In the rows, 128 means zero.
Each row of numbers belongs to one of the nodes below and depends on some of the facts about them. Some rows are named. Which node is each other row?

How the nodes are related:
sebres Φ:funar ξ:c Ω:sivelu
tropim ξ:e Ω:pluro, trites
klonik Φ:druplanem ξ:d α:rolesta
plemu ξ:f
skasum ξ:a Ω:debatri α:pasar, zeklogrem
lukidur Φ:grastevi ξ:c Ω:kize
zamus Φ:starubel ξ:a
vusir ξ:c
grana ξ:a Ω:gistonam, lukidur α:fuflaplis
fetrer ξ:c α:kanoski
kloden Φ:kesi ξ:b α:romal
steplir Φ:sturir ξ:b Ω:skufla, vusir
sturir ξ:d Ω:pluro
fladim Φ:skudroplis ξ:a
rado ξ:a α:tedam
fuflaplis ξ:c
gigror Φ:flovok ξ:e α:gistonam
fladredar Φ:tropim ξ:b Ω:rolil α:brila, kanoski
dumur ξ:b α:griskom
noku Φ:grana ξ:a
pliden ξ:f α:skabin
grusim ξ:c Ω:skabin, druplanem, skasum α:remir, tedam
gorus Φ:kiflem ξ:e
plirin ξ:c Ω:drupluskin, skonus
stamim ξ:c Ω:plirin α:nemes, druplanem
magrim ξ:a α:romal
drupluskin ξ:b α:stamim, stasul, tene
skebrastu Φ:pezer ξ:a α:musoskun, soron
skegrar Φ:fleklen ξ:a Ω:granem
klarar ξ:e Ω:groges α:starubel
vastir Φ:raflem ξ:a
skebras ξ:c Ω:peduvel α:zamus, resar
plobri Φ:groru ξ:f Ω:skegrar α:grusim
zeklogrem ξ:f α:klokor
musoskun ξ:b
treguk ξ:e Ω:stugru
mure Φ:drupluskin ξ:a Ω:klistas α:musoskun
stisar Φ:trites ξ:e Ω:trime α:trime, kize, rolesta
trites Φ:lugra ξ:b α:keflon
skuflo Φ:soron ξ:a Ω:debatri, granem
romal ξ:a
funar Φ:trikli ξ:e
duklek Φ:mure ξ:d α:tene
kiflem Φ:skifleka ξ:c Ω:pliklek
soves ξ:c Ω:resar
tedam ξ:a α:skebrastu, musoskun
skudroplis Φ:skufla ξ:e α:nemes, trikli
klistas ξ:a Ω:fleklen
tene ξ:d Ω:drutu, griskom α:puflor
flovok Φ:lapur ξ:c
kize ξ:b Ω:fleklen, stisar
resar ξ:b α:robili
granem ξ:a Ω:duklek, nefam
bridro ξ:a
skaguklo ξ:b
gropedam ξ:b α:gaba
puflor ξ:d
skabin ξ:f Ω:kize, resar
skonus ξ:e Ω:plobri, kluka, resko
griskom Φ:neflek ξ:f Ω:skonus
stigrek ξ:e
groru Φ:keflon ξ:a Ω:fopak α:vafe
starubel Φ:fopak ξ:a
trime Φ:flerik ξ:a α:robili
zurena Φ:ferek ξ:b
klokor ξ:a
norun Φ:dezir ξ:b
besir ξ:a
robili Φ:stigrek ξ:f α:trikli
viplil Φ:skaguklo ξ:b
pezer Φ:pluro ξ:a Ω:fleklen, nefam α:trime, magrim
dezir Φ:puflor ξ:a Ω:kiflem
broges Φ:trastir ξ:f Ω:drutu, grastevi, duskodus
gaba Φ:zamus ξ:e
stasul ξ:b α:zamus
trastir Φ:nikis ξ:a
megri ξ:d α:trime
lutrekem Φ:lukidur ξ:c α:vafe, zamus
lugra Φ:nefam ξ:a Ω:biple α:klokor
viklotri Φ:klistas ξ:e Ω:plobri, kluka α:groges
leskes Φ:plodrer ξ:f Ω:debatri α:trikli
rolil Φ:skigrel ξ:c
nikis ξ:f Ω:norun α:zurena
fopak Φ:fladim ξ:b
magum ξ:c Ω:plisak, norun α:stustugri
plodrer Φ:kluka ξ:d
nebo ξ:d Ω:fladredar, klokor, peduvel
soron Φ:nemes ξ:a
kesi Φ:skabin ξ:a
lapur ξ:a
mesipok ξ:c α:pliden
koplu ξ:d α:bridro, magrim, fligre, robili
stegron ξ:c α:druplanem
klile ξ:d
stustugri ξ:b Ω:skebrastu, stugru
nasek Φ:peluk ξ:c α:gropedam, romal, lutrekem
grastevi ξ:b α:kloden, stegron
plipas Φ:biple ξ:a α:zurena, groges, tedam
vusen ξ:e Ω:musoskun
vistu ξ:e
skufla ξ:d Ω:drutu, grastevi, leskes
plisak Φ:klonik ξ:c
vagek Φ:gaba ξ:a Ω:skufla α:kiflem
keflon ξ:b α:nasek
flotas ξ:c α:resko
pliklek Φ:stasul ξ:b Ω:fleklen, duskodus
klise ξ:e Ω:plirin
remir ξ:b Ω:stugru
skigrel Φ:robili ξ:f
kanoski ξ:b
fuge ξ:a α:soron
debatri ξ:f Ω:duskodus, trites
gistonam ξ:c
stugru ξ:b
brila Φ:griskom ξ:b α:skebrastu, groges
nefam ξ:f Ω:trime, trites
kluka Φ:nasek ξ:d Ω:fladredar, resar α:rado
sivelu Φ:rolil ξ:f Ω:zistetre, skufla α:fligre
druplanem Φ:noku ξ:d
zistetre Φ:zurena ξ:d
rolesta ξ:a
neflek Φ:gigror ξ:c
groges ξ:a Ω:skebras, dumur
safal ξ:e Ω:skabin
vafe ξ:f Ω:klokor
raflem ξ:f α:safal
resko ξ:c Ω:safal α:skaguklo
favel ξ:b α:stamim, safal, madar
ferek Φ:kanoski ξ:f Ω:drutu, skigrel
pasar ξ:f Ω:fladim
fleklen Φ:lutrekem ξ:a Ω:grastevi, trites
biple ξ:a Ω:peduvel, mesipok α:fligre, peduvel
nemes Φ:vistu ξ:d Ω:plemu
duskodus ξ:f Ω:rolil, duklek
pluro Φ:klile ξ:c Ω:duklek, resar
pogresis Φ:remir ξ:c
madar ξ:a Ω:skebrastu, kiflem α:rolesta
trikli Φ:besir ξ:f α:nemes
stuzo Φ:fladredar ξ:c α:grastevi, skufla
peluk Φ:zalumuk ξ:c Ω:skifleka α:pliden
drutu ξ:b Ω:resar α:leskes
peduvel ξ:b Ω:granem α:duskodus
skifleka Φ:duskodus ξ:a Ω:tropim α:romal
stofiklin ξ:d Ω:tropim α:vafe, klonik
zalumuk Φ:viplil ξ:c
fligre ξ:b α:trikli
flerik Φ:brila ξ:c α:fopak

Known rows:
[122 113 119 123 148 124 136 138 113 138  99 112 126 146 113 132 122 131
 133 129 112 124 129 141 114 151 144] : tene
[107 120 125 118 144 131 143 133 122 137 120 122 128 126 139 130 123 134
 129 128 107 130 141 132 132 146 105] : stuzo
[111 121 136 116 147 123 150 142 123 133  85 147 110 144 145 124 125 124
 112 124 112  91 152 138 149 182 107] : nasek
[136 134 126 114 146 115 135 115 121 138  99 143 123 113 133 148 105 122
 141 135  91 128 135 139 119 126 165] : grana
[127 130 130 119 149 126 127 124 114 119 127 127 121 118 117 127 133 134
 124 120 130 142 129 133 127 132 127] : klile
[142 136 136 129 125 127 125 123 142 130 129 134 161 113 132 165 103 124
 150 136  85 133 164 143 135 126 139] : tedam
[132 146 133 106 155 126 158 115 128 144 104 159 127 124 136 152 111 117
 135 124 112 100 149 135 135 143 153] : skifleka
[125 134 132 124 156 127 132 126 116 121 141 127 128 131 112 117 133 129
 132 119 134 146 127 128 128 111 129] : skufla
[186 150 116 133 144 114 118 111 139 209  99 154 110  73  74 121 122 131
  79 146  32 111 158 101  78 147 101] : groru
[116 118 124 127 140 133 126 148 127 131 104 117 143 147 127 140 123 134
 125 140  99 118 141 142 129 141 120] : grusim
[125 134 112 112 140 125 131 143 110 130 109 127 131 119 121 137 125 131
 122 129 136 115 116 122 120 131 144] : broges
[111 134 126 107 156 138 129 126 119 126 132 122 128 118 123 132 136 137
 123 127 113 142 124 124 134 114 109] : neflek
[137 144 125 105 144 119 132 113 117 128 122 149 131  86 134 142 111 124
 132 125 112 144 133 123 126 119 149] : noku
[129 143 124 114 147 121 130 117 119 119 127 132 122 118 130 126 128 130
 128 122 132 136 124 133 126 127 119] : skabin
[111 123 124 114 151 125 141 123 124 132 123 118 124 139 150 121 120 133
 130 127  98 144 137 135 127 146  98] : skebras
[117 128 125 121 140 122 140 118 124 135 116 118 120 123 136 135 118 127
 136 126 103 134 134 137 122 143 119] : pliden
[114 120 122 125 143 126 132 132 116 125  94 122 120 137 124 144 121 126
 137 136 115 115 122 146 120 129 158] : nikis
[123 108 122 125 131 105 144 141 128 132 160 149 106 115 175 116 124 138
 141 134 138 112 142 129 130 178 162] : leskes
[121 135 120 106 154 129 131 137 116 123 123 129 134 131 134 123 128 136
 117 126 118 139 127 127 135 129 107] : plirin
[184 183 127 142 136 125 125  90 149 188 186 149 108  65  73  99 152 134
  80 118  99 124 148  95  83 146  53] : fopak

Rows to name:
No name comes twice in this set of rows, the named rows included.
[130 125 119 116 149 128 127 145 108 126 110 123 131 133 109 131 128 136
 124 127 137 129 121 127 121 135 147] : nebo
[117 126 113 108 147 130 129 152 109 130 102 125 135 130 124 131 128 136
 113 132 122 119 120 119 130 133 125] : sebres
[124 122 120 137 135 129 149 110 129 134 167 143 104 108 153 135 134 135
 153 129 165 102 125 138 104 161 170] : fligre
[105 121 130 127 154 150 148 124 121 136 123 122 136 128 135 129 124 133
 129 129 103 133 131 132 124 119 106] : flerik
[132 157 135  98 155 131 150 118 120 135 103 169 128 100 126 150 119 117
 127 118 132 102 142 123 142 130 152] : romal
[129 125 131 118 134 100 124 149 113 118 129 134 115 116 124 118 126 129
 121 119 136 136 136 124 138 162 132] : plodrer
[129 129 130 133 142 125 154 105 128 139 167 145 118 100 138 137 123 127
 161 129 150 117 125 132 105 131 189] : skudroplis
[119 128 113 112 152 129 125 150 109 126  98 127 131 132 122 129 129 136
 113 134 117 121 121 124 127 125 126] : soves
[105 107 134 124 128 117 135  97 108 141  75 124 101  58 112 160 101 118
 130 135  68 144 132 126 112 124 158] : madar
[119 130 129 114 149 133 168  81 128 147 158 140 135  85 169 132  97 125
 158 119  99 169 143 125 112 127 126] : trime
[115 112 114 119 153 133 135 146 118 137 102 127 125 148 140 130 126 139
 126 143 112 110 125 136 119 142 144] : stamim
[133 146 119  96 147 121 134 100 116 132 117 135 130  86 132 152 109 126
 133 124 106 153 129 124 121 116 140] : zamus

The same nodes again, as new rows of numbers:
Some rows with their names:
[151 127 132 132  93 145 116 145 126 114 114 131 134 129 142 163 133 126
 131 138 129 126 154 119 144 119] : zamus
[152 124 140 127 102 151 119 139 117 113 117 134 133 130 141 152 137 131
 132 137 125 129 155 119 141 119] : rolesta
[163 118 145 130 102 133 133 142 125 124 113 123 133 124 112 163 151 131
 126 151 130 137 151 113 134 126] : romal
[120 129 141 132 119 122 120 125 136 116 105 137 146 136 136 130 134 119
 130 131 120 145 154 109 137 142] : keflon
[139 131 145 127 125 128 121 128 138 119 105 135 146 158 118 133 121 132
 120 122 125 131 131 111 135 138] : stugru
[135 125 130 150 138 155 129 124 105 148 123 149 107 156 116 151 133 123
 105 115 139 140 131 118  96 136] : fetrer
[144 126 116 126 153 120 147 132 130 136 149 141 118 128 144 108 115 124
 110 122 128 126 108 141 116 128] : resko
[128 116 100 128 143 148 133 131 105 141 147 135 114 137 144 116 102 123
 125 108 128 132 135 153 117 125] : grusim
[169 141 143 149 148 139 135 129 120 137 129 150 121 152 137 154 127 124
  91 117 138 127 117 111 116 130] : pogresis
[157 134 135 156 124 159 124 141 117 128 129 156 111 152 146 157 126 127
 113 128 132 131 123 123 103 131] : vusir
[156 138 146 148 143 140 135 126 125 134 131 160 118 153 138 148 136 124
  99 123 131 133 126 116 106 136] : zalumuk
[142 124 114 141 141 131 148 127 124 143 149 127 110 115 124 111 130 123
 115 131 133 137 110 133 111 124] : plirin
[145 141 131 147 137 117 115 120 127 146 128 164 138 121 146 152 149 117
 120 132 143 126 125 118 118 137] : koplu
[119 129 106 132 138 135 126 138 125 133 149 132 120 111 149 118 110 131
 129 136 125 123 105 151 121 124] : nebo
[126 141 129 130 116 139 123 127 128 118 121 119 123 143 131 110 103 129
 140 123 125 129 126 134 132 125] : treguk
[142 139 142 140 109 147 110 131 123 118 109 135 122 159 132 132 111 123
 126 125 120 129 137 116 126 126] : funar
[ 96 145 141 129 133 103 132  98 128 137 124 106 121 126 112  98 135 120
 150 136 143 125 125 122 136 117] : stisar
[104 137 111 114 132 124 123 137 126 120 150 103 123 106 138  99 110 124
 142 124 134 101 103 157 143 113] : broges
[138 123 133 155 119 129 120 146 122 136 119 131 132 128 111 148 136 130
 111 134 131 136 115 111 118 134] : skigrel
[136 127 136 151 122 132 122 146 126 128 119 134 128 132 111 147 134 136
 115 140 129 130 117 111 118 133] : pliden

Name these rows:
No name comes twice in this set of rows, the named rows included.
[139 139 118 141 124 128 114 137 115 139 136 143 120 116 151 141 128 116
 118 134 141 116 118 125 123 115] : duklek
[181  53  18 111 120  86 149 177 125 134 132 111 148  48 127   4  89  94
 129 112 117 147  92 157 177 115] : drutu

Now the same nodes, written a new way:
Some nodes and their rows:
[126 124 103 142 149 148 135 115 126 128 134  98 125  81 120 103 129 167
 114 175 140 126 128 147 146 169 127 119 129 105] : lugra
[163 142 125  96 142 139 165 125 138 120 169 121 125 112  85 113 144 128
 170 113 125 136 144 144 116 156 138 125  90 138] : zamus
[156 130 134  89 135 136 173 146 145 141 138 102 112 111 105 141 137 112
 143 144 128 131 124 110 128 119 109 132 125 126] : romal
[129 141 145 102  96  85 168 146 162 112 132 143 129 102  92 107 125  83
 121 108 157 129 153 122 136 154  83 109  98 114] : madar
[144 128 142 117 128 125 160 132 136 133 148 115 115 121 100 132 132 134
 135 129 113 134 134 108 128 145 107 113 103 131] : besir
[126 111 106 156 137 147 136 108 117 139 147 100 124  89 108 122 116 169
 129 172 124 132 129 134 140 158 124 120 128 107] : groges
[180 146 155 116 173 164 119  89 131 120 148 148 131 144 119 139 164 133
 153 104  93 119 111 124  86 129 163 167 111 162] : fopak
[119 125  98 180 128 147  92 104  88 136 104 153 117 248 207 126 146 103
 101  85 110 179 102 150  86  50 180 156 178 206] : trites
[112 121 127 152 104 118  86 123 113 135 127 144 145 175 158 146  91  85
 111  90 143 139 130 126  91  88 153 129 169 139] : kize
[ 86 131 121  90 104  94 105 202 142 130 150 136 146 110 122 148 107  76
 171  98 151 117 129 145 156 127 132 106 117 107] : sebres
[108 125 145  99 141 129 125 161 122 126 148 140 110 109 114 149 148 119
 174 142 102 117 105 116 155 116 111 128  89 139] : fuflaplis
[ 99 125 143 109 142 129 130 141 123 114 127 149 100 118 120 137 186 117
 151 161  96 128 112 124 166 116 118 143  80 144] : fetrer
[ 75 125 133  92 170 137 134 160 139 121 123 137  99 106 140 122 179 116
 145 123 109 114  96 129 154 132 130 138  92 151] : lutrekem
[150 150 136 121 137 114 170 125 145 124 138 100 118 123  92 103 111 166
 140 121 119 109 147 109 117 154 115 126 116 124] : plodrer
[139 130 101 130  65  91 155 147 132 145 141 129 154 152 114 131  84  70
 122  84 174 160 166 139 104 124 124 100 154 124] : skufla
[ 85  83  84 162 125 145  64 127 112 147 116 130 151  68 117 125  77 123
 146 161 154 106 138 174 141 116 148 118 168  50] : skonus
[ 82 116 106 135 108 136 100 142 122 123  90 162 126 153 159 111 125  93
 141  95 140 139 135 170 129  85 151 132 121 126] : stisar
[133 141 144  79 133 132 119 121 138 116  92 173 111 113 119 144 173 138
 164 155 114 118 148 164 136 123 140 149  97 116] : skudroplis
[142 114  82 191 155 158 107  74 103 135 115 110 138 125 142 106 112 167
  72 159 150 134 122 146 113 150 147 133 181 121] : plobri
[131 113  99 175  96 114 111 111 117 145 140 121 161 143 138 119  72 110
  96 109 162 146 144 121  92 121 138 114 185 119] : skabin

Which node is each row?
No name comes twice in this set of rows, the named rows included.
[165 159 157  96 175 154 127 128 144 122 100 126 128 138 133 138 168 109
  98 133 115  93  99 100 113 105 142 174 144 124] : kloden
[164 139  97 173 112 137  93 109 115 137 154  86 180 120 163 102  80 165
  85 135 183 110 135 119 125 108 149  85 193  83] : griskom
[ 93  99 105 162 163 176 110 114  87 120 126 141  92 136 149 132 183 161
 141 190  86 143  97 146 150  97 150 149 106 157] : mesipok
[ 83 156 104 118 132 100 129 175 123  94 123 138 115 120 111 116 115 111
 171 141 120 106 137 145 151 107 122 146 105 113] : peluk
[128 112  94 143 110 120 143 131 125 156 137 101 133 155 161 121 100 135
 113  80 152 166 129 145 104 139 152 101 164 150] : druplanem
[131 126 134  87 132 148 116 138 141 125 120 147 130 107 112 129 144 114
 183 117 109 114 133 158 124 124 154 144  95 110] : gaba
[137 136 141 116 156 128 166 109 145 114 119 111 111 115 118  87 151 157
  98 102 124 130 129 120 130 178 114 119 102 137] : klonik
[100 107  75 137  79 107 147 159 124 164 140 118 129 184 165 131  94  90
 133  56 158 195 135 157 106 113 158 102 159 171] : fleklen
[153 141 167 138 151 146 115  95 119 138 117 136 123 166 129 154 148 154
 114 127  76 112  99  85 113 116 130 157 108 153] : musoskun
[113 137  94 122  87  95 141 171 151 130 122 118 147 122 132 114 103  86
 113  97 183 150 155 156 137 140 139 101 152 110] : pezer
[ 96  98 119 119 125 142  73 125 134 134 117 127 148  53 108 130  86 129
 152 159 140  78 127 156 146 135 131 117 139  40] : klise
[114 127 163  86 127 127 112 143 145 125 109 155 133  88 107 144 133 120
 157 121 122  89 126 121 145 122 115 133  93  84] : vusen
[ 95  97 105 132  85 125  92 139 107 142 106 158 136 149 150 138 100  79
 156 106 151 140 139 157 120  79 146 125 149 115] : tropim
[115 129 165  67 111 104 118 151 157 126 104 155 132 104  98 142 123  93
 165  98 120  95 133 121 143 120 110 129  91  90] : treguk

